Table B holds the same points as the rows below and some others, measured another way and shuffled. Each row below is followed by which row of B it is.
B:
1: [  51  270   23   73  141   54   -4   30 -226   74 -219 -464   45  104
 -103  -45 -242   59  202]
2: [ 101 -125  117  102  -23  -32  122 -163 -193  -20 -356 -110   82 -174
   45    6   73  -51  283]
3: [ -47 -196  191 -186  -61  -16 -183   -1  232   79  -75  185 -102   43
 -161   23  120 -210 -206]
4: [ 339 -433  -66  123 -106   -6  -74 -276   15 -116 -209  293 -153 -481
  159  -74  315 -116  -35]
5: [  76  109 -274  -72   48   75  -30 -297   71 -155 -160  -16 -257 -134
 -370 -136 -294 -321  -41]
6: [ -47  152  -18  -23  -53   45   13 -133 -117   91 -172 -182   30  -38
 -159  -15 -112  -52  176]
7: [ -86   42  -32  -28   45  -72  -30  -37  -69   17 -151 -271   12  104
 -223 -264 -308  -67   26]
8: [ 411 -225  -77  404  -25   48  -97 -110 -238  133 -280   65  -81 -263
  291 -154  335   77   35]
9: [  69  338  -91   40  172  190 -128   13 -113  116  -66 -133 -137  198
 -174 -146  -81  -48 -108]
10: [ -69   59   31  222   -9 -101  -75  114 -161  333 -179 -287   98  282
  -75 -307 -100   73  -13]
11: [ 164  -76   93  219  156 -160  -94  142 -139   93 -273 -528   39   81
   37 -194 -258  103   95]
12: [-172   40   21 -245 -219 -105 -120 -152  204  131  359   24   61 -186
 -132 -142    3  131 -138]
13: [ 163  -67 -111   86  -66  -34   60 -250  -67 -112 -218 -132  -41 -322
  -67    8  -68  -77  187]
14: [-126   76  287  -30  179 -146 -130  329  -19  133   25 -488  169  360
  -61 -173 -204  188 -105]
15: [-261 -373 -303  130 -757  -93   -7 -454  462  409 -552  770 -269  -24
 -656  169  222 -908 -178]
16: [-198  167 -174  -32  -68  -77   21 -115   42   29  -56 -188   -3  122
 -401 -222 -332 -164  -54]
17: [ 136 -417 -102  196 -349 -168  -60 -323   59  199 -164  258  -44 -390
   75 -215  242  -80    0]
18: [-105  137  128   21   64  -26  134  -78 -126   76 -126 -143  118  142
 -137 -142  -19   -9   98]
19: [  24 -104  181  -57  -10  -37   33 -100  -31  -17  -90  -22   66 -132
   10  -11  125   17   79]
20: [ -79  -69 -133    9 -193  -19    8 -206  -30   32 -221   44  -20  -93
 -223 -115  -62 -206   42]
21: [  17  104   50 -119  188  -49   28  -67   41 -205  189 -171   19  -52
 -106 -200 -111   99 -109]
22: [ 151    7 -148   87  -46  -46  -16 -194 -231  -21   33 -237   66 -358
  126 -278  -70  251  152]
23: [  16  329   -6  -20   32  139    1 -111 -223  110 -119 -287   33  -34
  -92   21  -99   67  244]
24: [-189  167    2 -192  -88   30   16 -175   22   39  149   68   57  -15
 -212 -159    9  -13  -63]
25: [  20  142  101  -76  106   48 -125   78  -97   45  -39 -311   26   44
  -47  -39 -120  105   39]
26: [-106  103  110 -106 -118  -47 -104  -11   52  207  127 -126   90   -7
  -79  -22   28  119  -27]
27: [ -79   79  161 -120   65  -15  -56   14   60   36   65  -75   29   98
 -134  -65   21    8 -110]
28: [ -73 -155  135  -89 -236 -126   16 -146  -22   66   -3  -69  176 -281
   35    4   93  116  162]
29: [ -16  -70  -28  -44 -244  -38   70 -319  -49   29 -122   11   63 -348
  -72   17   48  -40  230]
30: [ 251   98 -117  158  -95  242 -120 -185 -181  211 -368   54 -172 -180
   -6  155  185 -143  182]
31: [ 279 -167  297 -275  313   25 -297  381 -254 -454   81 -695  150 -342
  402  114 -186  510  132]
32: [ -38   25  -44 -145 -234  173 -123 -190  -60  135 -163  158  -58 -180
 -129   98  124 -149   90]
33: [  53 -302  388 -287 -138  -25 -257   24  388   86  268  364  -37 -225
  114  267  538   40 -317]
34: [ -41  268  -59   72    1   58  -36  -31 -171  201 -152 -278   21  131
 -173 -119 -152   -2  102]
35: [-186   75    7 -126 -273  -52  -80 -131    9  242   -7 -129   87  -92
 -168  -14  -87   28  118]
36: [-299 -132  -78 -182 -279  -26 -247  126  -97   85  -80  -88  108   84
 -186 -245 -189  -30 -108]
37: [ 126 -172  -20   13  203 -253  207  -61   64 -638  254 -272  133 -344
   12 -185 -109  199 -144]
38: [  11  -29   24  -23   82  -78  -88   21   81  -39   -5 -139  -43   53
 -147 -169 -120  -47 -161]
39: [  23  -41   80  -19   86  -98  -64   28  -16  -31   81 -195   56  -15
   -6 -239  -68  136  -97]
40: [-173  273 -177  -53  -10   21   22 -154 -114   64    8 -169   13  110
 -311 -343 -285  -47    2]
41: [ -33   -5  -43   11 -192   -5 -141  -56   99  201 -105   10  -62  -17
 -181   35   27 -127  -74]
42: [  57  414 -172  131   65  130 -214   94 -183  314 -251 -544 -113  217
 -226  -46 -396  -13  128]
43: [ -40   39   47 -250  -14   50 -140 -118  162  -13  114  110  -99  -72
 -179  -44   19  -88 -158]
44: [-120   83  107  -66  -75  -26    3  -51  -24  132 -150 -168   69   55
 -173   13  -80  -63  110]
45: [ 273 -249  100  236   80  -35  -99   50 -121   41 -165  -35  -12  -99
  218 -159  231   93  -69]
46: [-200  -45  149 -260   -7  -83  -92   -1  219  -18  371  186   57   85
 -149 -269  129   57 -386]
47: [ -61    8   13 -165 -205  -50  -85 -175   66   86  169  -16   60 -271
  -49  -38   40  110   17]
48: [   3 -107  290  -63  128  -79  -64  121   70   -3  -57 -108   46  129
  -31  -28   64    5 -120]
49: [  79  -52   48   74  -53   60  -32  -87 -114   90 -238   24  -13  -54
  -19  -14  145  -78   68]
50: [-114  -70  382 -212 -248  160 -352   55  -76  624 -314   88   10  125
   49  164  244  -61  168]
51: [ 186 -149   64   20  -71   29  -26 -191  -48  -27  -88   87  -16 -335
  112   46  243   16   82]
52: [ -26   60   25   -9  -76   43  -47  -69  -49  117 -239  -83  -25   20
 -165   54  -18 -134   83]
53: [ 504 -106  -57  168  330  -71 -170  105 -162 -294 -252 -747 -110 -325
  170  -32 -414  190  177]
54: [ 298  203  -52   -6  539  -54  317 -268  -55 -653   46 -411  -65 -267
 -127 -175 -323   36  106]
55: [ -49  155 -328 -102  142   54  -30 -205   24 -246   60   35 -192   52
 -396 -480 -326 -224 -273]
56: [ -25   72 -217  -32 -121  -40 -142 -160  207   89  156   56 -142  -68
 -271 -193  -87 -102 -264]
57: [ 444 -349  119  274  129  -93 -270  173  -24   52 -411 -373 -136 -143
  203   76  -43   16   34]
58: [ -88  196   51  -71  112   22 -112   72   54  113  -64 -216  -68  266
 -283 -100 -201 -103 -108]
59: [-142  -43  149 -303  -16 -105   -9  -76   83 -160  170 -123  119 -148
 -108  -93 -106   82  -16]
60: [-225  252  -11 -230 -234   25 -145 -131   81  264  343   10   71  -73
 -158  -95   40  153  -89]
61: [ -72    4   54  -39  -82  -24  -64  -53  -21  111   74    3   68  -33
  -40 -159   99   78  -72]
62: [ -82  307   98 -143   45  168 -177   71   53  223    9  -41  -78  236
 -218  102   45  -68 -122]
63: [   6  -64   41  102 -179  -60   77 -164 -155   82  -39  -38  170 -231
   90  -89  189  147  142]
64: [   6 -326  404 -169 -231  -75 -187   83  131  171 -110   29  102 -192
  133  342  319   52   57]
65: [ 191 -450  239  -13 -179 -132 -108  -80  347   -7  -58  262  -70 -338
   79  315  433 -113 -153]
66: [   0  242   41  -22  168   -5   -4    9  -99   -4   48 -344   46   78
 -108 -175 -183  134   14]
67: [-145  543  146 -159 -187  296 -197  -10  -36  530  255   84   56  105
  -69  264  391  187   -7]
68: [  68  199   10    0  131  120 -100    1  -48   74  -81 -105 -100  119
 -148  -53  -19  -66  -70]
69: [ -48  -30  172 -175   26   11   34 -121   19 -107  104  108   64 -102
  -30  -78  178   32  -58]
70: [ 126  448  -53  202  330  279 -250  290 -322  287 -456 -510 -170  539
 -198  -83 -306 -103   23]
71: [ -51 -378  205  -49 -310 -182 -139    6  105  143  162  140  179 -252
  186  -47  360  205 -130]
72: [ 273 -233  -24  -41  226  -18 -306  113  196 -205  -68  -89 -275  -46
  -84 -120 -138 -133 -351]

[ 311  165 -156 -223  488 -352 -256 -139   70 -225  445 -208  -42  174
 -136 -286   -9  278  146 -272  432  -56  210  421  240  136 -141 -117
 -316] -> 10
[ 114  261  351  188  -28 -145    5 -174 -165  369 -180 -109  109  -99
  133  215  108 -150  198  109   51  337   22    2   17    9 -169   26
  -57] -> 16
[-154   33 -143 -302  -52   19  169   46  309  -40  441  134  111   86
  212  -56  134   52  378 -230 -164 -280   28  -15 -467 -363  -91 -212
  145] -> 57
[  62   51  324  335  125   64  154   49  129  279 -240 -141  262 -271
 -170  224   86 -443   37  170 -475   40   48  134 -227  127  -10  -21
  -72] -> 29
[  18  127   51 -152 -120  -50 -283 -202  -36 -178   63  157  227 -118
 -181 -109   36  168  -12   44  106 -161   -7  201  -59 -248 -183  -87
 -337] -> 52
[  72  100  199  213   27  -88  197  -16 -203  251 -190  -47  161 -154
 -181   66  -48 -156 -118   87  -16  228   55   -4  130   97  122  237
    0] -> 24
[ -10   -7  410  212 -227  320   93  321 -103  166 -188   59  191 -151
 -130  -96 -151 -491  107  133 -359   25  -32 -181  -60   11  212  -67
   36] -> 32
[   4  183  -70  -20  201 -221   37 -254  149  194  260 -127   45  100
  194  152  174   83  393 -151  -35  -22   61  211 -233  -67 -242 -141
   28] -> 11
[-105   95 -121  -91 -169   52  -21 -110 -196   -7   24  209  135 -136
  -82 -233 -124  312 -107  -20  127  -96  -30   67   52 -246   40  160
   54] -> 68
[-107   70  288 -302 -609   70  401  500  -38  211  379  152   24  418
  265 -206  -86 -472  585 -278   16  196  -70 -676  -68 -382  353 -148
  441] -> 72
[-199   93 -202  100   97  124  169  -60  -83  181   14   26   88 -151
 -291 -127 -134   32  -76  -68 -217  -99  126  153  -34  -60  226  193
  168] -> 49
[  41  156  109  135   95  -80   61 -135 -128  210  -73  -31   96 -138
   30   82   26   23   58   44   18  129   46   82   -5   37  -82   96
  -26] -> 66
[  89 -154 -232  144  306 -202  513  100  387  214  160 -278  228   -7
  -61  -95   -4  -13  -20 -231 -365 -194   -5  314 -121  102  166   99
  472] -> 17
[-210 -183  -18 -220  -52  -48  619  222  -75 -160  254  491  179  -38
 -189  226   54 -138 -143  -16  -12  -39   66 -465 -362 -129  211  354
 -152] -> 33
[ 292  -21  -30 -351  -40 -485   16  -12  208 -268  389  -29  269  230
 -153 -217   78  144   16 -230  346 -105  -34  163  106 -184  -74  -56
 -170] -> 37
[  32  144  419  122   -6  141   86  230 -133  197   23    5    7   28
   39   90  -22 -496  362   36 -132  207  101 -250  -93  113   77 -112
 -117] -> 25
[ 269 -137  602  261   22  -27  251  363   88  134  -74  -76  224   11
  163  218   68 -590  286  137 -272  121 -107 -205 -178  285  -49 -169
 -117] -> 47
[ -72  243  141  -53 -149  -87  -41 -229 -265  146    7  177   75  -59
   67  127   61   86  146   56  200  174   23  -99  -45 -193 -136   91
 -135] -> 58
[  25   -3  245 -126 -367  -82  321  154  192  163   62   96  291  -27
  270   43  142 -159  181  -34 -118   23 -136 -223 -289 -348  -51  -62
  240] -> 31
[ 138  116   50   39   99  -47 -238 -190  -67  -42  -42   -7  154 -188
    1 -130  -12  264  -24   50  118  -93  -14  316   53  -29 -217  -40
 -178] -> 34
[ -81  186  192   54   75   -6  209   48 -238  203   53   80   -4  -14
 -170  163  -13 -317  138    1    9  262  194 -231  -30   65  166  162
 -143] -> 27
[  85  128  411  140 -121 -242  247  -56  -61  313 -102  -33  228    6
  -26  393  182 -421  192  107  -74  324   -4 -184 -137  -13  -54   55
 -124] -> 59
[-216  435  196   25   -1  567 -184  231 -425  283   46   56 -302  -91
    7 -341 -298 -275  399  -71   -2  240  325 -254  131   -7  299  -62
   80] -> 70
[  95  271  468  181  106  299  -94  124  -73  268 -245  -28   21 -407
  347   36   43 -175  195  197 -108  201  117  -33 -175   68 -209 -123
  -63] -> 42
[-122   32  324  128  -67  174   22   95 -127   61   84  158   76   90
 -110  228    5 -485  413   91 -299  -18   15 -217 -270   64   22 -171
 -293] -> 50
[-101 -139 -222    4  -63    2  185  -41  133  -52   47  111  316 -146
 -199 -172  -61  209 -189  -49 -235 -354 -106  237 -143 -197   73  116
  160] -> 51
[   2  123  311   99  148  140  236  215  -70  188  -23   42   41 -177
   14  132   15 -369  135   71 -140  192  179 -203 -176  118   78   65
  -85] -> 41
[  99  -65   98  215  193 -258  177 -210  158  105  -45  -54  311 -122
  -30  330  201  -32   18   99 -222  -97  -82  248 -275   77 -252   21
 -155] -> 28
[ 262  -50 -136 -403 -129 -620  103  -95 -103 -308  381  119  226  294
 -204 -251  -18  400 -171 -234  684   22  -76   37  358 -184   25  234
 -158] -> 46
[-228   97  -84 -224 -358 -193  189 -216 -166   45  176  318  193  100
 -102  109   73  123   69  -61  125    7  -63 -180 -146 -410   26  179
  -19] -> 3
[-127   37 -117   61  -50 -132  260 -133 -168  149   -3   85  184  -45
 -329   21  -68   30 -145  -38  -50   21   29   40   49  -86  199  299
   66] -> 69
[ 146  141  297 -240 -701  -49 -283  -16   51  -33  -96   94  403  -86
    2 -373    2   75   -3   28  148  -53 -225   53  117 -587 -102 -177
   41] -> 5
[ -11  291  427  249  189  274  -85  107 -134  301 -108  -93  -44 -170
  -31  135   -8 -516  347  119 -256  223  233  -67 -134  195   15 -141
 -214] -> 1
[ -36  147  110   71  -20 -133 -151 -372 -109   56  -59  121  218 -130
  -46  269  155  108   98  150   -9  -32  -38  173 -198 -121 -315  -17
 -338] -> 44
